Below is a small trained network, with its code and all its weights. Each question gives an input and a class and asks what happens when units are switched off, that is, made to give their printed mean instead of their output.

import numpy as np


def w(rows, s, z=0):
    codes = np.array(rows[::2]) - 128.0
    scale = np.full(codes.shape[1], s)
    scale[-1] = z or s
    return codes * scale


def norm(h):
    return h / np.sqrt((h * h).mean(-1, keepdims=True) + 1e-5)


def f(y):
    return y / 2 * (1 + np.tanh(0.7978845608 * (y + 0.044715 * y**3)))


def log_softmax(a):
    a = a - a.max(-1, keepdims=True)
    return a - np.log(np.exp(a).sum(-1, keepdims=True))


def net(x, mask):
    res = np.array(x, float).reshape(1, 8) / 4 @ E
    u = 0
    for l in range(3):
        y = f(norm(res) @ A[l][:, :-1].T + A[l][:, -1])
        res = res + np.where(mask[u : u + 6], y, B[l][:, -1]) @ B[l][:, :-1]
        u += 6
    return log_softmax(norm(res)[-1] @ U[:, :-1].T + U[:, -1])


A, B = {}, {}
E = w([
[158,134,126],'x0',
[78,121,104],'x1',
[21,165,24],'x2',
[173,55,106],'x3',
[215,107,65],'x4',
[173,248,172],'x5',
[85,132,253],'x6',
[204,135,209],'x7',
],0.0016)
A[0] = w([
[130,50,135,1],'L0N1',
[165,143,250,177],'L0N2',
[128,128,128,128],'L0N3',
[33,115,61,184],'L0N4',
[1,120,86,108],'L0N5',
[128,129,128,124],'L0N6',
],0.0033,0.00059)
B[0] = w([
[71,172,139,120],'L0N1',
[174,108,3,248],'L0N2',
[128,128,128,128],'L0N3',
[228,119,130,254],'L0N4',
[231,117,154,234],'L0N5',
[128,128,128,126],'L0N6',
],0.0025,0.00071)
A[1] = w([
[120,119,115,9],'L1N1',
[1,132,76,63],'L1N2',
[129,128,128,129],'L1N3',
[125,127,129,130],'L1N4',
[128,87,116,1],'L1N5',
[133,130,179,146],'L1N6',
],0.0037,0.0031)
B[1] = w([
[197,208,224,11],'L1N1',
[251,120,126,100],'L1N2',
[127,128,128,130],'L1N3',
[128,128,126,130],'L1N4',
[165,216,215,17],'L1N5',
[130,123,85,158],'L1N6',
],0.0032,0.0011)
A[2] = w([
[121,154,167,7],'L2N1',
[254,139,190,210],'L2N2',
[110,44,169,164],'L2N3',
[172,145,111,234],'L2N4',
[150,132,114,184],'L2N5',
[182,149,246,223],'L2N6',
],0.0057,0.0019)
B[2] = w([
[197,182,102,56],'L2N1',
[118,81,34,219],'L2N2',
[77,104,146,253],'L2N3',
[72,100,118,219],'L2N4',
[105,111,128,179],'L2N5',
[137,124,2,197],'L2N6',
],0.0043,0.0015)
U = w([
[56,51,180,203],'0',
[180,148,180,33],'1',
[173,147,175,12],'2',
[110,156,100,39],'3',
[173,84,43,215],'4',
[193,153,186,3],'5',
[86,249,149,191],'6',
[203,153,197,11],'7',
],0.012,0.0067)

Each question gives the input, the list of numbers given to net, and the class t.
The units are the neurons (one row each of A and B). Each row of codes is followed by its name. A weight is (code - 128) times the scale printed after its matrix; where a second scale follows, it is the last column's (A, B and U).
mask holds one flag per neuron, layer by layer. A switched-off neuron (its flag False) gives its mean, the last column of its row in B, instead of its output. The means were averaged over made-up inputs and are rounded, as every weight is.
A unit's drop is (log p(t) with every unit on - log p(t) with that unit switched off) / (log p(t) with every unit on - log p(t) with every unit switched off).
The circuit of an input: a set's keep is (log p(t) with only the set's units on - log p(t) with every unit switched off) / (log p(t) with every unit on - log p(t) with every unit switched off). Starting from the 12 units with the biggest drops (on a tie, the unit counted first), units are removed one at a time, each time the one whose removal leaves the highest keep (on an exact tie, the one counted first), for as long as the keep stays at least 0.8.
units of the circuit, in order: the units of the circuit, biggest drop first
k most important neurons: the k neurons with the biggest drops, biggest first
top k neurons in layer l: the k neurons of layer l with the biggest drops, biggest first
drop when u is switched off: that unit's drop, to one decimal
input [-1,-8,-6,2,-5,1,7,1], class 4: units of the circuit, in order	(L2N6)
input [8,6,0,-5,-4,-3,-5,4], class 0: 4 most important neurons	(L2N6 L1N2 L0N2 L2N2)
input [4,-1,-8,2,1,3,5,8], class 4: 2 most important neurons	(L2N6 L2N2)
input [7,-5,3,7,-5,5,-3,-2], class 6: units of the circuit, in order	(L2N2 L2N6 L0N2 L1N2)
input [7,-1,0,-7,4,-2,0,3], class 6: 4 most important neurons	(L0N5 L0N4 L1N2 L2N2)
input [-4,-3,-2,0,4,7,-1,-6], class 6: top 3 neurons in layer 0	(L0N5 L0N4 L0N2)
input [5,-7,-6,-8,-6,5,3,7], class 4: 2 most important neurons	(L2N6 L2N2)
input [-2,5,-7,6,-2,5,-5,-3], class 0: top 3 neurons in layer 2	(L2N6 L2N4 L2N1)
input [-2,7,-3,-6,3,0,-2,3], class 0: top 3 neurons in layer 2	(L2N6 L2N2 L2N1)
input [1,-3,-6,5,-8,-3,7,4], class 4: 3 most important neurons	(L2N6 L0N2 L2N2)
input [0,-5,-7,-7,-2,-1,-6,-6], class 0: 2 most important neurons	(L2N6 L2N2)
input [6,6,-3,-3,-4,6,-6,6], class 4: drop when L2N2 is switched off	0.2
input [4,0,-1,4,-2,2,7,5], class 4: drop when L2N6 is switched off	0.4
input [2,-4,-1,-1,3,-5,-1,1], class 0: drop when L2N2 is switched off	0.1
input [-6,5,0,4,8,5,7,-5], class 0: drop when L2N2 is switched off	0.1
